Below are the code and all the weights of a small trained network. Each question names an input and a target symbol and asks about switching units off, where a switched-off unit gives its printed mean instead of its output.

import numpy as np


def w(rows, s, z=0):
    codes = np.array(rows[::2]) - 128.0
    scale = np.full(codes.shape[1], s)
    scale[-1] = z or s
    return codes * scale


def norm(h):
    return h / np.sqrt((h * h).mean(-1, keepdims=True) + 1e-5)


def f(y):
    return np.maximum(y, 0)


def softmax(a):
    e = np.exp(a - a.max(-1, keepdims=True))
    return e / e.sum(-1, keepdims=True)


def log_softmax(a):
    a = a - a.max(-1, keepdims=True)
    return a - np.log(np.exp(a).sum(-1, keepdims=True))


def net(x, mask):
    ids = ['αβγεηθξπστφω'.index(c) for c in x.split()]
    T = len(ids)
    res = E[ids] + P[:T]
    u = 0
    for l in range(3):
        q, k, v = (norm(res) @ M[l].T for M in (Q, K, V))
        z = softmax(np.where(np.tri(T) > 0, q @ k.T / 3**0.5, -1e9)) @ v
        res = res + np.where(mask[u], z, O[l][:, -1]) @ O[l][:, :-1]
        u += 1
        y = f(norm(res) @ A[l][:, :-1].T + A[l][:, -1])
        res = res + np.where(mask[u : u + 4], y, B[l][:, -1]) @ B[l][:, :-1]
        u += 4
    return log_softmax(norm(res)[-1] @ U[:, :-1].T + U[:, -1])


Q, K, V, O, A, B = {}, {}, {}, {}, {}, {}
E = w([
[120,129,154,144],'α',
[145,107,142,181],'β',
[149,164,170,207],'γ',
[175,135,144,183],'ε',
[168,87,158,188],'η',
[155,126,242,206],'θ',
[105,217,199,159],'ξ',
[59,78,116,192],'π',
[148,207,101,136],'σ',
[198,247,104,220],'τ',
[142,212,253,60],'φ',
[222,73,197,34],'ω',
],0.0013)
P = w([
[88,123,52,46],'0',
[94,1,172,217],'1',
[75,51,145,208],'2',
[72,63,107,177],'3',
[44,51,119,182],'4',
[69,33,129,208],'5',
],0.00067)
Q[0] = w([
[220,149,44,8],'L0H0',
[254,121,52,19],'L0H0',
[250,136,49,44],'L0H0',
],0.0029)
K[0] = w([
[54,3,217,122],'L0H0',
[69,3,208,135],'L0H0',
[63,5,217,117],'L0H0',
],0.0026)
V[0] = w([
[150,248,162,172],'L0H0',
[44,143,142,23],'L0H0',
[149,88,254,103],'L0H0',
],0.0019)
O[0] = w([
[192,215,124,217,168],'L0H0',
[2,140,100,127,1],'L0H0',
[83,174,250,92,163],'L0H0',
],0.002,0.00076)
A[0] = w([
[153,6,160,238,40],'L0N0',
[139,74,76,99,2],'L0N1',
[69,161,199,158,98],'L0N2',
[62,102,45,87,116],'L0N3',
],0.0013,0.00048)
B[0] = w([
[224,248,150,214,249],'L0N0',
[181,77,211,115,131],'L0N1',
[201,120,91,59,172],'L0N2',
[1,101,174,184,141],'L0N3',
],0.00097,0.0016)
Q[1] = w([
[139,4,188,225],'L1H0',
[116,95,36,24],'L1H0',
[153,255,160,187],'L1H0',
],0.0041)
K[1] = w([
[134,255,104,69],'L1H0',
[180,87,179,218],'L1H0',
[64,70,85,19],'L1H0',
],0.004)
V[1] = w([
[92,2,103,106],'L1H0',
[183,77,116,118],'L1H0',
[122,77,47,182],'L1H0',
],0.0026)
O[1] = w([
[149,2,149,174,3],'L1H0',
[226,68,98,87,117],'L1H0',
[131,73,66,168,150],'L1H0',
],0.0022,0.00027)
A[1] = w([
[128,105,183,36,129],'L1N0',
[145,71,67,7,51],'L1N1',
[134,96,199,154,255],'L1N2',
[103,75,167,68,140],'L1N3',
],0.0015,0.00069)
B[1] = w([
[176,82,77,104,149],'L1N0',
[99,192,253,123,134],'L1N1',
[97,187,93,63,247],'L1N2',
[136,110,68,128,153],'L1N3',
],0.0017,0.0015)
Q[2] = w([
[161,91,154,32],'L2H0',
[42,3,84,156],'L2H0',
[56,121,45,160],'L2H0',
],0.0044)
K[2] = w([
[60,129,95,253],'L2H0',
[194,201,190,167],'L2H0',
[207,120,228,107],'L2H0',
],0.0039)
V[2] = w([
[199,156,235,52],'L2H0',
[163,200,5,144],'L2H0',
[245,54,138,79],'L2H0',
],0.0025)
O[2] = w([
[194,188,182,61,122],'L2H0',
[112,160,3,137,4],'L2H0',
[231,82,131,102,80],'L2H0',
],0.0028,0.00033)
A[2] = w([
[122,103,133,109,19],'L2N0',
[255,140,104,107,175],'L2N1',
[99,85,73,87,141],'L2N2',
[124,134,125,111,1],'L2N3',
],0.0025,0.00057)
B[2] = w([
[136,95,203,192,131],'L2N0',
[172,151,31,6,253],'L2N1',
[76,44,152,30,151],'L2N2',
[158,99,136,158,128],'L2N3',
],0.0017,0.0012)
U = w([
[14,18,170,215,239],'α',
[206,10,116,113,152],'β',
[187,196,39,205,166],'γ',
[184,97,39,81,7],'ε',
[235,67,171,3,153],'η',
[125,225,224,48,180],'θ',
[53,203,99,120,53],'ξ',
[116,10,114,132,5],'π',
[6,58,43,115,75],'σ',
[135,160,1,169,115],'τ',
[71,190,177,123,79],'φ',
[181,130,229,119,201],'ω',
],0.0059,0.0023)

Each question gives the input, a string of symbols that net reads in full, and the target symbol t.
The units are the heads (3 rows each of Q, K, V and O) and the neurons (one row each of A and B). Each row of codes is followed by its name. A weight is (code - 128) times the scale printed after its matrix; where a second scale follows, it is the last column's (O, A, B and U).
mask holds one flag per unit, layer by layer, with each layer's heads first. A switched-off unit (its flag False) gives its mean, the last column of its rows in O or B, instead of its output. The means were averaged over made-up inputs and are rounded, as every weight is.
A unit's drop is (log p(t) with every unit on - log p(t) with that unit switched off) / (log p(t) with every unit on - log p(t) with every unit switched off).
The circuit of an input: a set's keep is (log p(t) with only the set's units on - log p(t) with every unit switched off) / (log p(t) with every unit on - log p(t) with every unit switched off). Starting from the 12 units with the biggest drops (on a tie, the unit counted first), units are removed one at a time, each time the one whose removal leaves the highest keep (on an exact tie, the one counted first), for as long as the keep stays at least 0.8.
circuit, biggest first: the units of the circuit, biggest drop first
unit that matters most: the unit with the biggest drop
drop of u: that unit's drop, to one decimal
input η α η ξ, target η: circuit, biggest first => (L2H0, L0H0, L1H0)
input α ξ π ξ, target α: circuit, biggest first => (L0H0, L2H0, L1H0)
input θ ε ξ η, target θ: circuit, biggest first => (L1H0, L2H0)
input η α φ ε, target η: circuit, biggest first => (L2H0, L0H0)
input α α ξ, target α: unit that matters most => L0H0
input γ θ η, target γ: circuit, biggest first => (L0H0, L1H0, L2H0)
input θ α β, target θ: circuit, biggest first => (L1H0, L0H0)
input η β η γ θ β, target η: circuit, biggest first => (L0H0, L2H0)
input α π α θ, target α: circuit, biggest first => (L0H0, L2H0)
input θ γ α α, target θ: circuit, biggest first => (L0H0, L1H0)
input α π ε, target α: circuit, biggest first => (L2H0, L0H0)
input α η θ η γ, target α: circuit, biggest first => (L0H0, L1H0)
input γ θ η τ α, target γ: drop of L0H0 => 0.4
input φ α η, target θ: drop of L1N3 => 0.0
input θ α π φ α, target θ: drop of L1H0 => 0.1
input ω η ε, target η: circuit, biggest first => (L2H0)
input η ε η, target η: circuit, biggest first => (L0H0, L2H0)
